Below is a small trained network, with its code and all its weights. Each question gives an input and a target symbol and asks what happens when units are switched off, that is, made to give their printed mean instead of their output.

import numpy as np


def w(rows, s, z=0):
    codes = np.array(rows[::2]) - 128.0
    scale = np.full(codes.shape[1], s)
    scale[-1] = z or s
    return codes * scale


def f(y):
    return np.maximum(y, 0)


def softmax(a):
    e = np.exp(a - a.max(-1, keepdims=True))
    return e / e.sum(-1, keepdims=True)


def log_softmax(a):
    a = a - a.max(-1, keepdims=True)
    return a - np.log(np.exp(a).sum(-1, keepdims=True))


def net(x, mask):
    ids = ['ΛΣαβμπτ'.index(c) for c in x.split()]
    T = len(ids)
    res = E[ids] + P[:T]
    u = 0
    for l in range(2):
        q, k, v = (res @ M[l].T for M in (Q, K, V))
        z = softmax(np.where(np.tri(T) > 0, q @ k.T / 2**0.5, -1e9)) @ v
        res = res + np.where(mask[u], z, O[l][:, -1]) @ O[l][:, :-1]
        u += 1
        y = f(res @ A[l][:, :-1].T + A[l][:, -1])
        res = res + np.where(mask[u : u + 4], y, B[l][:, -1]) @ B[l][:, :-1]
        u += 4
    return log_softmax(res[-1] @ U[:, :-1].T + U[:, -1])


Q, K, V, O, A, B = {}, {}, {}, {}, {}, {}
E = w([
[64,212,79,250],'Λ',
[170,111,106,190],'Σ',
[115,111,131,104],'α',
[177,119,104,160],'β',
[159,119,131,117],'μ',
[62,101,146,73],'π',
[160,129,119,158],'τ',
],0.016)
P = w([
[80,193,48,83],'0',
[108,153,158,225],'1',
[153,95,194,51],'2',
[120,97,73,131],'3',
[121,252,119,36],'4',
[111,106,213,64],'5',
[114,10,116,201],'6',
[134,147,129,191],'7',
[98,112,224,53],'8',
],0.011)
Q[0] = w([
[128,219,103,2],'L0H1',
[143,77,214,117],'L0H1',
],0.012)
K[0] = w([
[38,64,255,247],'L0H1',
[11,46,121,12],'L0H1',
],0.0076)
V[0] = w([
[37,141,138,241],'L0H1',
[2,100,135,66],'L0H1',
],0.0089)
O[0] = w([
[195,77,111,248,2],'L0H1',
[255,196,46,18,197],'L0H1',
],0.0078,0.0017)
A[0] = w([
[149,68,97,5,141],'L0N1',
[48,124,40,101,174],'L0N2',
[56,105,124,75,3],'L0N3',
[103,71,58,151,37],'L0N4',
],0.012,0.0039)
B[0] = w([
[107,128,140,245,254],'L0N1',
[170,157,48,105,174],'L0N2',
[216,104,228,73,150],'L0N3',
[144,180,82,24,146],'L0N4',
],0.011,0.0093)
Q[1] = w([
[56,49,212,136],'L1H1',
[150,252,221,127],'L1H1',
],0.015)
K[1] = w([
[114,122,115,198],'L1H1',
[22,250,106,68],'L1H1',
],0.021)
V[1] = w([
[156,19,167,160],'L1H1',
[249,117,149,3],'L1H1',
],0.0062)
O[1] = w([
[212,74,30,171,4],'L1H1',
[216,96,254,148,50],'L1H1',
],0.0063,0.0048)
A[1] = w([
[21,64,158,175,5],'L1N1',
[81,170,159,208,235],'L1N2',
[58,210,107,102,230],'L1N3',
[168,250,87,136,97],'L1N4',
],0.012,0.0024)
B[1] = w([
[2,69,124,60,174],'L1N1',
[187,143,140,126,248],'L1N2',
[140,191,49,139,216],'L1N3',
[88,32,196,75,210],'L1N4',
],0.013,0.011)
U = w([
[42,152,132,143,47],'Λ',
[116,89,113,121,129],'Σ',
[53,159,171,167,201],'α',
[51,82,118,184,121],'β',
[84,86,179,77,2],'μ',
[161,217,143,106,191],'π',
[146,104,113,7,151],'τ',
],0.011,0.0047)

Each question gives the input, a string of symbols that net reads in full, and the target symbol t.
The units are the heads (2 rows each of Q, K, V and O) and the neurons (one row each of A and B). Each row of codes is followed by its name. A weight is (code - 128) times the scale printed after its matrix; where a second scale follows, it is the last column's (O, A, B and U).
mask holds one flag per unit, layer by layer, with each layer's heads first. A switched-off unit (its flag False) gives its mean, the last column of its rows in O or B, instead of its output. The means were averaged over made-up inputs and are rounded, as every weight is.
A unit's drop is (log p(t) with every unit on - log p(t) with that unit switched off) / (log p(t) with every unit on - log p(t) with every unit switched off).
The circuit of an input: a set's keep is (log p(t) with only the set's units on - log p(t) with every unit switched off) / (log p(t) with every unit on - log p(t) with every unit switched off). Starting from all 10 units, units are removed one at a time, each time the one whose removal leaves the highest keep (on an exact tie, the one counted first), for as long as the keep stays at least 0.8.
units of the circuit, in order: the units of the circuit, biggest drop first
most important unit: the unit with the biggest drop
top k neurons: the k neurons with the biggest drops, biggest first
top k neurons in layer l: the k neurons of layer l with the biggest drops, biggest first
input π π α μ Σ, target μ: top 2 neurons => [L1N4 L0N1]
input μ τ α μ μ π μ Σ β, target π: top 3 neurons => [L1N2 L0N2 L1N1]
input Σ τ μ μ τ Σ α, target τ: most important unit => L0N1
input μ μ α μ, target β: top 3 neurons in layer 0 => [L0N1 L0N3 L0N4]
input τ α τ μ μ μ Λ α, target π: top 4 neurons => [L0N1 L1N4 L1N1 L1N3]
input μ α μ, target α: top 2 neurons => [L1N4 L0N1]
input μ μ α μ μ Σ β μ Λ, target Λ: top 3 neurons => [L1N1 L1N3 L0N3]
input μ μ α μ τ Λ μ μ β, target Λ: top 2 neurons in layer 0 => [L0N2 L0N3]
input μ τ Σ α τ, target α: top 2 neurons => [L0N2 L1N1]
input μ Σ π τ, target τ: top 3 neurons in layer 0 => [L0N1 L0N4 L0N3]
input α μ Σ α μ π, target π: top 3 neurons => [L1N2 L0N3 L0N1]
input τ Λ μ μ α α Λ μ μ, target Λ: top 2 neurons => [L1N1 L0N1]
input Σ τ β Λ, target τ: top 3 neurons in layer 0 => [L0N4 L0N1 L0N2]
input β μ μ μ μ μ, target μ: units of the circuit, in order => [L0H1 L0N2 L1N3 L0N3]
input μ Σ μ μ β, target β: units of the circuit, in order => [L0H1]
input Λ μ α μ π Σ, target π: units of the circuit, in order => [L0H1 L1N1]
input μ Σ π τ τ τ, target π: top 3 neurons => [L1N2 L0N2 L1N1]
input μ α τ α τ Λ π, target τ: top 2 neurons => [L0N3 L0N2]
input τ μ τ Σ μ μ μ Λ μ, target Λ: top 3 neurons in layer 1 => [L1N1 L1N3 L1N4]
input τ τ μ μ Λ μ α, target τ: units of the circuit, in order => [L0N4]
input α Σ μ μ τ, target β: top 3 neurons => [L1N1 L0N3 L0N4]
input Σ τ μ μ π β τ π Σ, target π: units of the circuit, in order => [L1N1 L0H1]
input μ α τ μ μ π τ μ τ, target π: top 3 neurons => [L0N2 L1N1 L1N2]
input μ Σ μ μ μ τ π, target τ: units of the circuit, in order => [L0N3 L0N2]
input μ π Σ μ μ μ, target π: top 3 neurons => [L1N4 L1N2 L1N1]
input μ α μ α μ β τ α, target π: top 2 neurons in layer 1 => [L1N1 L1N4]
